Below is a small trained network, with its code and all its weights. Each question gives an input and a class and asks what happens when units are switched off, that is, made to give their printed mean instead of their output.

import numpy as np


def w(rows, s, z=0):
    codes = np.array(rows[::2]) - 128.0
    scale = np.full(codes.shape[1], s)
    scale[-1] = z or s
    return codes * scale


def f(y):
    return y / 2 * (1 + np.tanh(0.7978845608 * (y + 0.044715 * y**3)))


def log_softmax(a):
    a = a - a.max(-1, keepdims=True)
    return a - np.log(np.exp(a).sum(-1, keepdims=True))


def net(x, mask):
    res = np.array(x, float).reshape(1, 5) / 4 @ E
    y = f(res @ A[0][:, :-1].T + A[0][:, -1])
    res = res + np.where(mask, y, B[0][:, -1]) @ B[0][:, :-1]
    return log_softmax(res[-1] @ U[:, :-1].T + U[:, -1])


A, B = {}, {}
E = w([
[136,112,108,128,117,116,149,145,123],'x0',
[34,22,179,94,114,194,100,109,161],'x1',
[124,138,168,114,169,158,119,56,115],'x2',
[129,111,119,134,53,127,46,189,3],'x3',
[122,170,136,47,220,231,170,181,104],'x4',
],0.012)
A[0] = w([
[163,154,154,124,122,99,151,133,122,84],'N1',
[149,130,118,127,86,145,55,143,1,2],'N2',
[121,126,118,148,118,103,122,125,142,117],'N3',
[125,130,127,152,121,91,85,99,132,133],'N4',
[206,240,113,158,121,104,142,116,99,46],'N5',
[118,141,122,114,130,123,91,135,99,25],'N6',
[136,137,146,118,173,81,165,119,220,54],'N7',
[120,139,151,128,115,129,116,162,150,208],'N8',
[122,128,128,136,140,107,92,142,43,15],'N9',
[177,188,115,135,155,58,123,120,107,64],'N10',
[141,154,137,102,152,200,147,188,124,190],'N11',
[122,190,109,62,189,216,137,216,115,98],'N12',
[124,135,126,161,92,85,115,81,119,146],'N13',
[153,64,119,179,93,20,82,41,160,128],'N14',
[68,6,117,131,111,172,91,120,175,43],'N15',
[97,91,161,95,98,157,111,145,167,66],'N16',
[122,140,160,82,107,95,119,140,90,49],'N17',
[125,177,106,128,129,117,169,104,181,47],'N18',
[136,71,152,108,108,148,122,130,151,55],'N19',
[143,140,117,118,159,167,142,164,117,134],'N20',
[163,111,136,142,161,126,140,134,201,28],'N21',
[122,137,110,146,98,133,136,107,134,198],'N22',
[125,148,94,115,130,121,154,96,224,9],'N23',
[106,108,128,172,123,95,140,102,138,48],'N24',
[122,132,128,134,107,141,137,124,94,54],'N25',
[141,120,144,151,111,114,109,132,157,185],'N26',
[84,165,127,145,150,118,110,143,130,127],'N27',
[138,146,136,142,88,107,98,96,145,139],'N28',
[162,188,123,142,135,77,144,114,93,55],'N29',
],0.014,0.0029)
B[0] = w([
[89,138,156,114,172,134,90,119,120,154],'N1',
[173,150,141,250,112,236,146,140,177,229],'N2',
[139,125,171,100,132,146,127,73,129,148],'N3',
[139,126,125,95,104,117,175,151,124,167],'N4',
[33,83,98,112,198,91,73,109,116,226],'N5',
[157,95,97,173,137,131,179,133,165,146],'N6',
[178,130,116,229,93,187,120,184,122,206],'N7',
[130,144,179,121,180,153,103,50,116,139],'N8',
[150,140,157,193,80,171,89,171,134,178],'N9',
[99,87,84,86,183,119,48,100,127,200],'N10',
[169,161,132,76,127,94,139,91,106,206],'N11',
[158,137,167,47,88,47,200,138,113,249],'N12',
[159,139,148,105,117,93,169,122,124,184],'N13',
[174,153,177,24,97,90,199,143,91,250],'N14',
[43,108,90,114,199,85,51,106,138,225],'N15',
[65,108,77,140,151,103,94,140,115,181],'N16',
[119,123,156,148,113,177,123,134,120,148],'N17',
[135,133,121,186,95,168,120,150,163,176],'N18',
[128,98,52,129,163,100,116,112,138,162],'N19',
[138,148,132,85,111,126,147,111,120,173],'N20',
[142,122,154,202,86,171,115,139,126,172],'N21',
[125,163,154,127,149,109,124,107,120,146],'N22',
[151,144,157,204,110,219,122,130,142,192],'N23',
[157,141,120,108,118,120,145,128,126,161],'N24',
[149,126,132,140,120,145,113,100,144,138],'N25',
[124,134,149,103,148,151,156,92,114,154],'N26',
[144,93,93,103,102,138,133,130,118,132],'N27',
[174,137,87,99,120,106,158,137,118,167],'N28',
[41,89,78,125,135,89,124,113,159,189],'N29',
],0.017,0.021)
U = w([
[195,161,195,1,111,75,248,121,64,159],'0',
[27,50,83,93,210,104,75,102,117,216],'1',
[186,131,166,215,101,225,153,169,146,4],'2',
],0.0071,0.0022)

Each question gives the input, the list of numbers given to net, and the class t.
The units are the neurons (one row each of A and B). Each row of codes is followed by its name. A weight is (code - 128) times the scale printed after its matrix; where a second scale follows, it is the last column's (A, B and U).
mask holds one flag per neuron, in row order. A switched-off neuron (its flag False) gives its mean, the last column of its row in B, instead of its output. The means were averaged over made-up inputs and are rounded, as every weight is.
A unit's drop is (log p(t) with every unit on - log p(t) with that unit switched off) / (log p(t) with every unit on - log p(t) with every unit switched off).
The circuit of an input: a set's keep is (log p(t) with only the set's units on - log p(t) with every unit switched off) / (log p(t) with every unit on - log p(t) with every unit switched off). Starting from the 12 units with the biggest drops (on a tie, the unit counted first), units are removed one at a time, each time the one whose removal leaves the highest keep (on an exact tie, the one counted first), for as long as the keep stays at least 0.8.
circuit, biggest first: the units of the circuit, biggest drop first
unit that matters most: the unit with the biggest drop
k most important neurons: the k neurons with the biggest drops, biggest first
drop of u: that unit's drop, to one decimal
input [-1,6,7,7,4], class 2: 2 most important neurons -> N2; N5
input [7,-8,3,-1,-7], class 1: 4 most important neurons -> N5; N10; N29; N12
input [6,4,-3,-5,-2], class 2: 4 most important neurons -> N5; N7; N23; N10
input [8,-7,-6,-5,-4], class 1: circuit, biggest first -> N5
input [7,3,-4,7,6], class 2: 2 most important neurons -> N2; N14
input [5,5,-7,4,-5], class 0: 2 most important neurons -> N14; N5
input [6,-1,4,5,4], class 2: 3 most important neurons -> N2; N14; N9
input [-7,3,-1,7,-7], class 0: 3 most important neurons -> N14; N7; N13
input [2,-7,-5,-7,0], class 1: 4 most important neurons -> N5; N10; N2; N29
input [-4,-2,-8,-2,-1], class 1: 4 most important neurons -> N2; N12; N9; N14
input [8,0,3,-4,1], class 2: drop of N4 -> 0.0
input [-1,3,1,-1,1], class 1: drop of N14 -> 0.1
input [-5,3,2,7,5], class 2: drop of N14 -> 0.2
input [4,2,-8,-4,2], class 2: unit that matters most -> N14
